Here is a tiny trained network, its code and every weight. The questions are about switching its units off for an input and a target symbol, where a switched-off unit gives its printed mean instead of its output.

import numpy as np


def w(rows, s, z=0):
    codes = np.array(rows[::2]) - 128.0
    scale = np.full(codes.shape[1], s)
    scale[-1] = z or s
    return codes * scale


def norm(h):
    return h / np.sqrt((h * h).mean(-1, keepdims=True) + 1e-5)


def f(y):
    return y / 2 * (1 + np.tanh(0.7978845608 * (y + 0.044715 * y**3)))


def softmax(a):
    e = np.exp(a - a.max(-1, keepdims=True))
    return e / e.sum(-1, keepdims=True)


def log_softmax(a):
    a = a - a.max(-1, keepdims=True)
    return a - np.log(np.exp(a).sum(-1, keepdims=True))


def net(x, mask):
    ids = ['Ψαβεθτ'.index(c) for c in x.split()]
    T = len(ids)
    res = E[ids] + P[:T]
    u = 0
    for l in range(2):
        r = norm(res)
        for j in range(3):
            rows = slice(4 * j, 4 * j + 4)
            q, k, v = (r @ M[l][rows].T for M in (Q, K, V))
            z = softmax(np.where(np.tri(T) > 0, q @ k.T / 4**0.5, -1e9)) @ v
            o = O[l][rows]
            res = res + np.where(mask[u + j], z, o[:, -1]) @ o[:, :-1]
        u += 3
        y = f(norm(res) @ A[l][:, :-1].T + A[l][:, -1])
        res = res + np.where(mask[u : u + 4], y, B[l][:, -1]) @ B[l][:, :-1]
        u += 4
    return log_softmax(norm(res)[-1] @ U[:, :-1].T + U[:, -1])


Q, K, V, O, A, B = {}, {}, {}, {}, {}, {}
E = w([
[121,132,16],'Ψ',
[146,123,7],'α',
[222,164,106],'β',
[161,85,120],'ε',
[135,94,18],'θ',
[255,126,121],'τ',
],0.0028)
P = w([
[218,49,212],'0',
[68,200,1],'1',
[62,168,222],'2',
[72,206,35],'3',
[47,175,235],'4',
[74,209,51],'5',
[40,183,242],'6',
[79,210,62],'7',
[35,192,247],'8',
[87,207,69],'9',
],0.00083)
Q[0] = w([
[89,196,176],'0.h1',
[230,92,102],'0.h1',
[107,149,181],'0.h1',
[222,71,65],'0.h1',
[142,132,97],'0.h2',
[6,132,110],'0.h2',
[55,97,154],'0.h2',
[71,166,53],'0.h2',
[170,52,104],'0.h3',
[61,163,165],'0.h3',
[2,134,168],'0.h3',
[132,247,155],'0.h3',
],0.0037)
K[0] = w([
[83,152,67],'0.h1',
[218,90,192],'0.h1',
[95,151,99],'0.h1',
[215,78,209],'0.h1',
[108,112,156],'0.h2',
[7,126,127],'0.h2',
[87,145,166],'0.h2',
[21,166,151],'0.h2',
[52,100,15],'0.h3',
[189,73,251],'0.h3',
[210,29,197],'0.h3',
[109,162,171],'0.h3',
],0.0031)
V[0] = w([
[131,138,171],'0.h1',
[161,70,107],'0.h1',
[72,176,83],'0.h1',
[94,107,100],'0.h1',
[105,162,117],'0.h2',
[75,68,155],'0.h2',
[72,170,128],'0.h2',
[105,123,209],'0.h2',
[128,83,253],'0.h3',
[141,235,119],'0.h3',
[116,148,104],'0.h3',
[152,121,72],'0.h3',
],0.0023)
O[0] = w([
[127,146,69,91],'0.h1',
[61,133,79,181],'0.h1',
[221,66,95,116],'0.h1',
[127,104,132,130],'0.h1',
[155,133,123,118],'0.h2',
[177,142,126,75],'0.h2',
[253,106,58,84],'0.h2',
[160,118,102,35],'0.h2',
[215,57,142,2],'0.h3',
[141,112,114,130],'0.h3',
[170,160,143,143],'0.h3',
[57,152,182,203],'0.h3',
],0.0015,0.0022)
A[0] = w([
[199,181,196,166],'0.n1',
[140,70,193,254],'0.n2',
[3,137,206,82],'0.n3',
[19,125,37,251],'0.n4',
],0.0028,0.0013)
B[0] = w([
[62,76,140,136],'0.n1',
[60,205,94,126],'0.n2',
[230,138,103,106],'0.n3',
[177,145,254,251],'0.n4',
],0.0031,0.0027)
Q[1] = w([
[127,215,220],'1.h1',
[135,187,201],'1.h1',
[83,69,87],'1.h1',
[100,16,113],'1.h1',
[150,113,219],'1.h2',
[148,110,187],'1.h2',
[116,158,76],'1.h2',
[137,133,228],'1.h2',
[110,128,3],'1.h3',
[87,72,120],'1.h3',
[109,47,103],'1.h3',
[115,62,45],'1.h3',
],0.0065)
K[1] = w([
[174,13,154],'1.h1',
[192,50,158],'1.h1',
[40,205,120],'1.h1',
[72,242,203],'1.h1',
[202,112,189],'1.h2',
[254,125,203],'1.h2',
[74,160,63],'1.h2',
[174,126,184],'1.h2',
[182,194,2],'1.h3',
[150,180,172],'1.h3',
[127,188,158],'1.h3',
[207,224,112],'1.h3',
],0.006)
V[1] = w([
[6,187,119],'1.h1',
[167,92,129],'1.h1',
[103,80,71],'1.h1',
[107,203,138],'1.h1',
[254,116,136],'1.h2',
[121,106,154],'1.h2',
[107,104,75],'1.h2',
[141,71,144],'1.h2',
[170,81,135],'1.h3',
[65,123,191],'1.h3',
[80,151,158],'1.h3',
[155,85,139],'1.h3',
],0.0032)
O[1] = w([
[4,132,97,2],'1.h1',
[226,65,108,171],'1.h1',
[123,128,167,126],'1.h1',
[101,114,25,95],'1.h1',
[35,213,75,177],'1.h2',
[154,161,94,94],'1.h2',
[149,123,143,107],'1.h2',
[159,195,50,70],'1.h2',
[64,123,196,122],'1.h3',
[146,168,146,76],'1.h3',
[145,155,119,108],'1.h3',
[32,139,189,115],'1.h3',
],0.0016,0.0015)
A[1] = w([
[94,180,130,203],'1.n1',
[200,187,123,254],'1.n2',
[171,4,12,250],'1.n3',
[65,162,26,98],'1.n4',
],0.0033,0.0009)
B[1] = w([
[110,3,145,162],'1.n1',
[64,101,93,254],'1.n2',
[16,191,164,171],'1.n3',
[244,46,227,159],'1.n4',
],0.0028,0.0019)
U = w([
[204,185,236,208],'Ψ',
[41,198,46,116],'α',
[224,207,51,126],'β',
[3,92,211,140],'ε',
[201,27,132,8],'θ',
[98,61,48,99],'τ',
],0.011,0.0017)

Each question gives the input, a string of symbols that net reads in full, and the target symbol t.
The units are the heads (4 rows each of Q, K, V and O) and the neurons (one row each of A and B). Each row of codes is followed by its name. A weight is (code - 128) times the scale printed after its matrix; where a second scale follows, it is the last column's (O, A, B and U).
mask holds one flag per unit, layer by layer, with each layer's heads first. A switched-off unit (its flag False) gives its mean, the last column of its rows in O or B, instead of its output. The means were averaged over made-up inputs and are rounded, as every weight is.
A unit's drop is (log p(t) with every unit on - log p(t) with that unit switched off) / (log p(t) with every unit on - log p(t) with every unit switched off).
The circuit of an input: a set's keep is (log p(t) with only the set's units on - log p(t) with every unit switched off) / (log p(t) with every unit on - log p(t) with every unit switched off). Starting from the 12 units with the biggest drops (on a tie, the unit counted first), units are removed one at a time, each time the one whose removal leaves the highest keep (on an exact tie, the one counted first), for as long as the keep stays at least 0.8.
circuit, biggest first: the units of the circuit, biggest drop first
k most important neurons: the k neurons with the biggest drops, biggest first
k most important neurons of layer l: the k neurons of layer l with the biggest drops, biggest first
which heads matter: for each layer, one digit per head in row order, 1 if its drop is at least 0.15 and else 0, layers parted by /
input τ Ψ θ α θ θ β, target β: circuit, biggest first => (0.n4; 1.n4; 1.n3)
input Ψ β θ θ ε τ ε τ τ, target θ: 3 most important neurons => (0.n4; 0.n2; 0.n1)
input β τ β θ τ θ Ψ α, target τ: 3 most important neurons => (1.n4; 0.n1; 1.n3)
input τ α τ, target β: circuit, biggest first => (0.n4; 1.n4)
input τ τ Ψ, target β: 3 most important neurons of layer 1 => (1.n3; 1.n4; 1.n2)
input Ψ θ θ θ θ, target θ: most important neuron => (0.n4)
input Ψ τ θ θ Ψ τ β θ ε, target θ: circuit, biggest first => (0.n4; 1.n3; 0.n3)
input θ Ψ θ, target Ψ: 3 most important neurons => (0.n4; 0.n1; 1.n3)
input τ θ τ, target β: 2 most important neurons of layer 0 => (0.n4; 0.n2)
input ε θ β ε θ τ τ, target ε: circuit, biggest first => (0.n1; 0.n4; 0.n2; 1.h1)
input ε τ β, target ε: 2 most important neurons of layer 0 => (0.n1; 0.n4)
input Ψ θ Ψ α θ ε θ α β, target θ: 3 most important neurons => (1.n3; 0.n4; 0.n1)
input Ψ α β β α, target θ: 2 most important neurons => (1.n4; 0.n4)
input β τ θ θ θ β θ τ τ, target τ: 2 most important neurons => (0.n4; 0.n1)
input θ ε θ α τ θ ε, target Ψ: most important neuron => (0.n3)
input τ ε β, target β: circuit, biggest first => (1.n3; 0.n4)
input ε θ α θ α, target ε: 4 most important neurons => (0.n2; 1.n4; 1.n1; 0.n4)
input ε β θ θ τ, target ε: which heads matter => 101 / 100
input θ θ θ τ β θ θ θ Ψ, target Ψ: circuit, biggest first => (1.h1; 0.n4; 0.n1; 1.n3)
input β ε τ θ β Ψ θ Ψ α, target τ: 3 most important neurons of layer 1 => (1.n2; 1.n3; 1.n1)
input β Ψ ε β β θ θ θ Ψ, target τ: which heads matter => 101 / 111
input θ ε τ θ θ, target Ψ: circuit, biggest first => (1.h1; 0.n1; 0.n4)
